Here is a tiny trained network, its code and every weight. The questions are about switching its units off for an input and a class, where a switched-off unit gives its printed mean instead of its output.

import numpy as np


def w(rows, s, z=0):
    codes = np.array(rows[::2]) - 128.0
    scale = np.full(codes.shape[1], s)
    scale[-1] = z or s
    return codes * scale


def norm(h):
    return h / np.sqrt((h * h).mean(-1, keepdims=True) + 1e-5)


def f(y):
    return np.maximum(y, 0)


def log_softmax(a):
    a = a - a.max(-1, keepdims=True)
    return a - np.log(np.exp(a).sum(-1, keepdims=True))


def net(x, mask):
    res = np.array(x, float).reshape(1, 4) / 4 @ E
    u = 0
    for l in range(3):
        y = f(norm(res) @ A[l][:, :-1].T + A[l][:, -1])
        res = res + np.where(mask[u : u + 10], y, B[l][:, -1]) @ B[l][:, :-1]
        u += 10
    return log_softmax(norm(res)[-1] @ U[:, :-1].T + U[:, -1])


A, B = {}, {}
E = w([
[136,51,103,113,111,222],'x0',
[115,215,105,120,131,201],'x1',
[242,146,228,164,93,162],'x2',
[4,114,240,120,105,157],'x3',
],0.0032)
A[0] = w([
[108,77,143,119,118,182,58],'0.n0',
[77,192,190,128,118,56,51],'0.n1',
[84,199,148,131,127,192,84],'0.n2',
[115,104,125,113,125,166,75],'0.n3',
[97,188,135,124,115,173,59],'0.n4',
[49,126,201,130,126,167,1],'0.n5',
[98,47,195,132,116,75,51],'0.n6',
[151,143,248,118,112,165,66],'0.n7',
[101,72,143,133,113,184,90],'0.n8',
[17,116,112,103,126,119,72],'0.n9',
],0.014,0.0028)
B[0] = w([
[131,177,142,103,162,155,196],'0.n0',
[125,197,153,81,162,182,239],'0.n1',
[158,54,134,107,157,106,211],'0.n2',
[118,161,130,112,160,138,166],'0.n3',
[147,75,126,113,158,120,184],'0.n4',
[136,138,161,92,6,91,238],'0.n5',
[154,42,131,95,154,97,248],'0.n6',
[84,125,101,207,126,133,254],'0.n7',
[132,180,158,104,149,166,208],'0.n8',
[107,123,113,216,116,135,254],'0.n9',
],0.024,0.0064)
A[1] = w([
[158,4,138,97,191,92,76],'1.n0',
[222,180,14,86,61,86,108],'1.n1',
[38,150,83,206,127,129,95],'1.n2',
[151,124,112,124,115,118,3],'1.n3',
[122,189,157,94,178,159,54],'1.n4',
[139,118,137,231,116,151,99],'1.n5',
[121,87,152,107,113,203,71],'1.n6',
[131,125,122,122,120,152,65],'1.n7',
[140,231,159,68,168,187,7],'1.n8',
[90,112,112,235,121,131,161],'1.n9',
],0.014,0.0005)
B[1] = w([
[238,52,79,51,193,109,255],'1.n0',
[26,85,249,194,24,73,203],'1.n1',
[123,212,31,150,130,34,201],'1.n2',
[117,122,146,124,111,152,142],'1.n3',
[152,191,205,147,185,153,199],'1.n4',
[84,226,70,99,150,64,208],'1.n5',
[86,142,106,194,190,66,189],'1.n6',
[132,138,150,131,143,104,136],'1.n7',
[136,151,191,193,230,239,230],'1.n8',
[138,212,23,99,96,74,214],'1.n9',
],0.014,0.0095)
A[2] = w([
[135,131,111,109,94,167,89],'2.n0',
[144,146,117,148,126,177,103],'2.n1',
[161,144,118,98,86,244,89],'2.n2',
[73,103,159,33,78,138,112],'2.n3',
[240,190,118,108,7,190,89],'2.n4',
[106,92,171,103,5,170,51],'2.n5',
[138,102,109,139,74,194,85],'2.n6',
[66,119,191,112,66,172,84],'2.n7',
[132,122,122,126,118,147,96],'2.n8',
[91,102,93,131,99,188,1],'2.n9',
],0.011,0.00095)
B[2] = w([
[164,142,118,143,129,134,128],'2.n0',
[112,144,180,59,132,116,169],'2.n1',
[71,185,109,182,169,103,156],'2.n2',
[140,116,132,244,121,120,196],'2.n3',
[255,224,121,111,75,100,134],'2.n4',
[113,92,199,154,90,141,243],'2.n5',
[191,183,181,73,113,79,129],'2.n6',
[155,77,111,157,87,69,253],'2.n7',
[142,130,131,137,129,126,128],'2.n8',
[119,108,140,139,171,121,128],'2.n9',
],0.014,0.0042)
U = w([
[85,228,18,142,102,57,163],'0',
[87,49,222,185,18,91,159],'1',
[131,189,202,155,221,203,154],'2',
[221,10,95,48,170,92,151],'3',
[148,133,113,116,105,144,121],'4',
[102,99,78,57,18,254,1],'5',
[117,108,94,84,32,229,11],'6',
[108,110,96,39,8,220,5],'7',
],0.0086,0.0069)

Each question gives the input, the list of numbers given to net, and the class t.
The units are the neurons (one row each of A and B). Each row of codes is followed by its name. A weight is (code - 128) times the scale printed after its matrix; where a second scale follows, it is the last column's (A, B and U).
mask holds one flag per neuron, layer by layer. A switched-off neuron (its flag False) gives its mean, the last column of its row in B, instead of its output. The means were averaged over made-up inputs and are rounded, as every weight is.
A unit's drop is (log p(t) with every unit on - log p(t) with that unit switched off) / (log p(t) with every unit on - log p(t) with every unit switched off).
The circuit of an input: a set's keep is (log p(t) with only the set's units on - log p(t) with every unit switched off) / (log p(t) with every unit on - log p(t) with every unit switched off). Starting from the 12 units with the biggest drops (on a tie, the unit counted first), units are removed one at a time, each time the one whose removal leaves the highest keep (on an exact tie, the one counted first), for as long as the keep stays at least 0.8.
circuit, biggest first: the units of the circuit, biggest drop first
unit that matters most: the unit with the biggest drop
top k neurons: the k neurons with the biggest drops, biggest first
top k neurons in layer l: the k neurons of layer l with the biggest drops, biggest first
drop when u is switched off: that unit's drop, to one decimal
input [-1,-1,-4,7], class 1: circuit, biggest first -> [0.n5]
input [7,8,7,-4], class 3: circuit, biggest first -> [0.n1, 0.n9]
input [-1,8,0,-7], class 3: top 2 neurons -> [0.n5, 0.n1]
input [-4,0,6,-7], class 1: circuit, biggest first -> [0.n9, 0.n6, 0.n1, 1.n1]
input [6,4,8,2], class 0: top 2 neurons -> [0.n7, 0.n1]
input [5,-3,7,-3], class 0: top 2 neurons -> [0.n1, 0.n7]
input [0,-8,4,-6], class 3: top 4 neurons -> [0.n5, 1.n0, 0.n7, 0.n9]
input [5,-5,-3,-1], class 2: circuit, biggest first -> [0.n8, 1.n8]
input [8,-6,-7,-2], class 2: top 2 neurons -> [0.n8, 0.n7]
input [-1,1,5,5], class 0: top 2 neurons -> [0.n7, 1.n1]
input [4,5,0,-2], class 3: circuit, biggest first -> [0.n2, 1.n0]
input [-1,-4,-1,-3], class 3: top 3 neurons -> [0.n5, 0.n7, 0.n9]
input [-7,5,-6,-7], class 1: top 3 neurons -> [0.n7, 0.n9, 1.n1]
input [1,-5,3,4], class 3: circuit, biggest first -> [0.n6]
input [-3,4,3,6], class 1: top 2 neurons -> [0.n5, 0.n2]
input [0,-2,-6,8], class 1: top 4 neurons -> [0.n5, 0.n7, 0.n6, 0.n9]
input [0,-7,-5,-6], class 3: top 3 neurons in layer 0 -> [0.n5, 0.n1, 0.n9]
input [7,-6,5,7], class 1: top 2 neurons -> [0.n5, 0.n1]
input [-2,-2,-6,8], class 1: top 3 neurons -> [0.n5, 0.n7, 0.n6]
input [-8,7,-6,-3], class 2: unit that matters most -> 0.n1
input [3,-4,0,0], class 3: top 2 neurons -> [0.n6, 0.n1]
input [1,-2,-3,-6], class 1: top 4 neurons in layer 0 -> [0.n7, 0.n9, 0.n6, 0.n2]
input [-2,-1,-1,-7], class 1: top 4 neurons -> [0.n7, 0.n9, 0.n6, 0.n1]
input [5,-7,7,3], class 0: top 2 neurons -> [0.n7, 0.n2]
input [2,4,7,4], class 0: drop when 0.n7 is switched off -> 3.0
input [1,-7,2,1], class 3: drop when 0.n6 is switched off -> 1.6
input [3,-8,-1,3], class 3: unit that matters most -> 0.n6
input [2,2,4,3], class 0: drop when 0.n7 is switched off -> 3.4
input [-3,2,4,4], class 0: drop when 0.n7 is switched off -> 4.3
